Small tables with named rows and columns. After each table, cells are looked up by row and column.

gigo:
columns: gama, turel, dapabam, bazudu, ratolav, tet
redur: [155, 122, 192, 98, 180, 172]
lekonof: [149, 133, 188, 113, 185, 159]
bifodim: [165, 59, 150, 156, 108, 155]
kav: [156, 116, 188, 102, 166, 160]
tutasef: [147, 78, 157, 126, 113, 151]
giged: [132, 69, 130, 168, 80, 118]
ked: [127, 69, 147, 168, 88, 127]
bobuke: [120, 73, 141, 172, 69, 94]
zugemig: [139, 115, 169, 97, 161, 176]
niniso: [141, 73, 135, 152, 86, 120]
kif: [146, 121, 170, 82, 176, 192]
nuge: [142, 54, 131, 150, 65, 123]
vuza: [94, 102, 123, 162, 85, 100]
muzar: [143, 83, 148, 132, 118, 156]

What is the turel of vuza in gigo? 102
What is the tet of muzar in gigo? 156
What is the gama of kav in gigo? 156
What is the tet of bobuke in gigo? 94
What is the bazudu of bifodim in gigo? 156
What is the dapabam of vuza in gigo? 123
What is the turel of bobuke in gigo? 73
What is the dapabam of nuge in gigo? 131
What is the tet of lekonof in gigo? 159
What is the tet of tutasef in gigo? 151
Which row has the largest ratolav? lekonof

dekepet =
	viv	vasezab
vupadab	237	113
durur	15	42
kifuvaf	56	24
rosobib	120	65

What is the viv of kifuvaf in dekepet? 56
What is the vasezab of kifuvaf in dekepet? 24
What is the viv of vupadab in dekepet? 237
What is the vasezab of vupadab in dekepet? 113
What is the vasezab of rosobib in dekepet? 65
What is the vasezab of durur in dekepet? 42
What is the viv of rosobib in dekepet? 120
What is the viv of durur in dekepet? 15
Which row has the largest viv? vupadab

vak =
,nep,vebivus,rudib,fifotaz,pizarur,kolos,dak,zirepo
lamemu,153,125,55,137,94,157,170,43
kiru,146,98,222,83,121,172,162,38
peteref,174,155,204,128,46,181,171,168
damim,104,150,55,132,168,125,80,71

peteref, zirepo => 168
kiru, nep => 146
peteref, pizarur => 46
kiru, fifotaz => 83
damim, dak => 80
peteref, fifotaz => 128
lamemu, vebivus => 125
lamemu, zirepo => 43
peteref, dak => 171
kiru, pizarur => 121
lamemu, kolos => 157
lamemu, fifotaz => 137
kiru, vebivus => 98
kiru, dak => 162
lamemu, rudib => 55
damim, fifotaz => 132
peteref, vebivus => 155

zoten =
,bekog,gog,boz
gof,848,282,559
meten,524,479,680
ruv,719,121,526
sufes,794,236,499

sufes, boz -> 499
gof, gog -> 282
meten, gog -> 479
meten, boz -> 680
gof, boz -> 559
sufes, gog -> 236
meten, bekog -> 524
sufes, bekog -> 794
gof, bekog -> 848
ruv, boz -> 526
ruv, bekog -> 719

radet:
	mege	voda	rubonu	toragun	reg	ribiva	zimafig
pes	127	101	107	102	88	125	104
datunu	93	58	120	68	71	52	111
gita	82	136	80	99	105	144	87
gapepir	112	117	96	103	96	136	97
fazame	96	42	120	49	44	50	107
mifezo	124	179	97	179	184	165	111
telebab	86	143	88	120	131	134	97
lut	70	202	53	135	151	206	73

voda of datunu is 58
reg of lut is 151
mege of gapepir is 112
mege of gita is 82
voda of gapepir is 117
voda of lut is 202
voda of pes is 101
mege of fazame is 96
ribiva of gita is 144

Table liremav
         pigulob  fazit  fodesu  besib  lupalam  ligomo  luzufud  tinagu  nalileb  tefake
vime        0.12  -0.26   -0.21  -0.19     0.54   -0.43    -0.28    0.49     0.29    0.38
somipun     0.03   0.36    0.35   0.25    -0.07   -0.02    -0.23   -0.03     0.11   -0.30
gatokup    -0.29  -0.39   -0.43  -0.34    -0.25    0.19     0.57   -0.44    -0.23    0.25
rigoket    -0.15  -0.18   -0.29  -0.18    -0.40    0.33     0.58   -0.51    -0.31    0.08
vepiz       0.22   0.54    0.52   0.37     0.22   -0.11    -0.60    0.31     0.31   -0.40
kido        0.08   0.02    0.17   0.00     0.37   -0.29    -0.39    0.41     0.21    0.13

What is the nalileb of vepiz in liremav? 0.31
What is the tefake of rigoket in liremav? 0.08
What is the fazit of vime in liremav? -0.26
What is the fodesu of somipun in liremav? 0.35
What is the tefake of vepiz in liremav? -0.40
What is the fodesu of gatokup in liremav? -0.43
What is the fazit of rigoket in liremav? -0.18
What is the nalileb of kido in liremav? 0.21
What is the tinagu of vepiz in liremav? 0.31
What is the ligomo of vime in liremav? -0.43
What is the ligomo of somipun in liremav? -0.02

sif =
        vulim  fuv  senimub  sena
vok       122   55      122    75
romeku    142   56      142    82
tubo      118  248      118   157
midep     140   57      140    81

sena of vok: 75
vulim of vok: 122
fuv of romeku: 56
vulim of romeku: 142
sena of tubo: 157
senimub of tubo: 118
vulim of tubo: 118
sena of midep: 81
fuv of vok: 55
senimub of midep: 140
sena of romeku: 82
vulim of midep: 140
senimub of vok: 122
fuv of tubo: 248
fuv of midep: 57
senimub of romeku: 142

sot:
,zulira,tebiv,zug,ped,neves
kidap,-0.7,0.8,-0.5,0.4,0.9
saz,1.0,0.1,-0.5,0.8,0.6
daretu,0.7,0.2,-0.2,0.7,0.4
betubo,-0.4,0.7,0.3,0.7,0.7
dolev,1.0,0.1,-0.5,0.8,0.6
tomafib,0.3,0.4,0.3,0.6,0.5
ganani,-0.4,0.7,0.5,0.5,0.6
feliles,0.6,0.3,-0.6,0.9,0.3
tilif,0.2,0.5,0.1,0.6,0.3
kap,-0.5,0.7,0.4,0.6,0.8
piliro,0.2,0.4,-0.2,0.7,0.3
bafu,-0.7,0.8,-0.6,0.9,0.9
dod,0.0,0.5,0.5,0.4,0.5

What is the tebiv of dod in sot?
0.5
What is the neves of tomafib in sot?
0.5
What is the ped of tilif in sot?
0.6
What is the zulira of betubo in sot?
-0.4
What is the zug of dolev in sot?
-0.5
What is the ped of bafu in sot?
0.9
What is the neves of bafu in sot?
0.9
What is the neves of kidap in sot?
0.9
What is the neves of daretu in sot?
0.4
What is the zug of saz in sot?
-0.5
What is the tebiv of tomafib in sot?
0.4
What is the zulira of feliles in sot?
0.6
What is the tebiv of ganani in sot?
0.7
What is the ped of saz in sot?
0.8

lar.tsv
	kipur	nizag	zus
gupin	208	67	131
bes	178	59	133
rifegef	201	62	131
tunil	170	56	135
mudib	108	109	43

gupin, kipur: 208
tunil, nizag: 56
gupin, zus: 131
bes, nizag: 59
rifegef, kipur: 201
tunil, zus: 135
gupin, nizag: 67
bes, zus: 133
Row with the largest kipur: gupin

Table getiros
columns: depigo, ket, rusikav, pevaf, bub, gamila, fabigel, vepen
zasule: [7, -42, -12, -72, -59, -46, -49, -18]
levok: [62, 30, 2, 50, 26, 33, -73, 16]
git: [52, -2, 0, -57, -78, 23, -33, -37]

What is the depigo of git in getiros?
52
What is the fabigel of zasule in getiros?
-49
What is the ket of git in getiros?
-2
What is the rusikav of levok in getiros?
2
What is the pevaf of levok in getiros?
50
What is the vepen of git in getiros?
-37
What is the fabigel of levok in getiros?
-73
What is the pevaf of git in getiros?
-57
What is the pevaf of zasule in getiros?
-72
What is the depigo of levok in getiros?
62
What is the ket of zasule in getiros?
-42
What is the vepen of levok in getiros?
16
What is the bub of zasule in getiros?
-59
What is the gamila of zasule in getiros?
-46
What is the gamila of git in getiros?
23
What is the ket of levok in getiros?
30
What is the bub of levok in getiros?
26
What is the bub of git in getiros?
-78
What is the gamila of levok in getiros?
33
What is the depigo of zasule in getiros?
7
Which row has the largest pevaf? levok

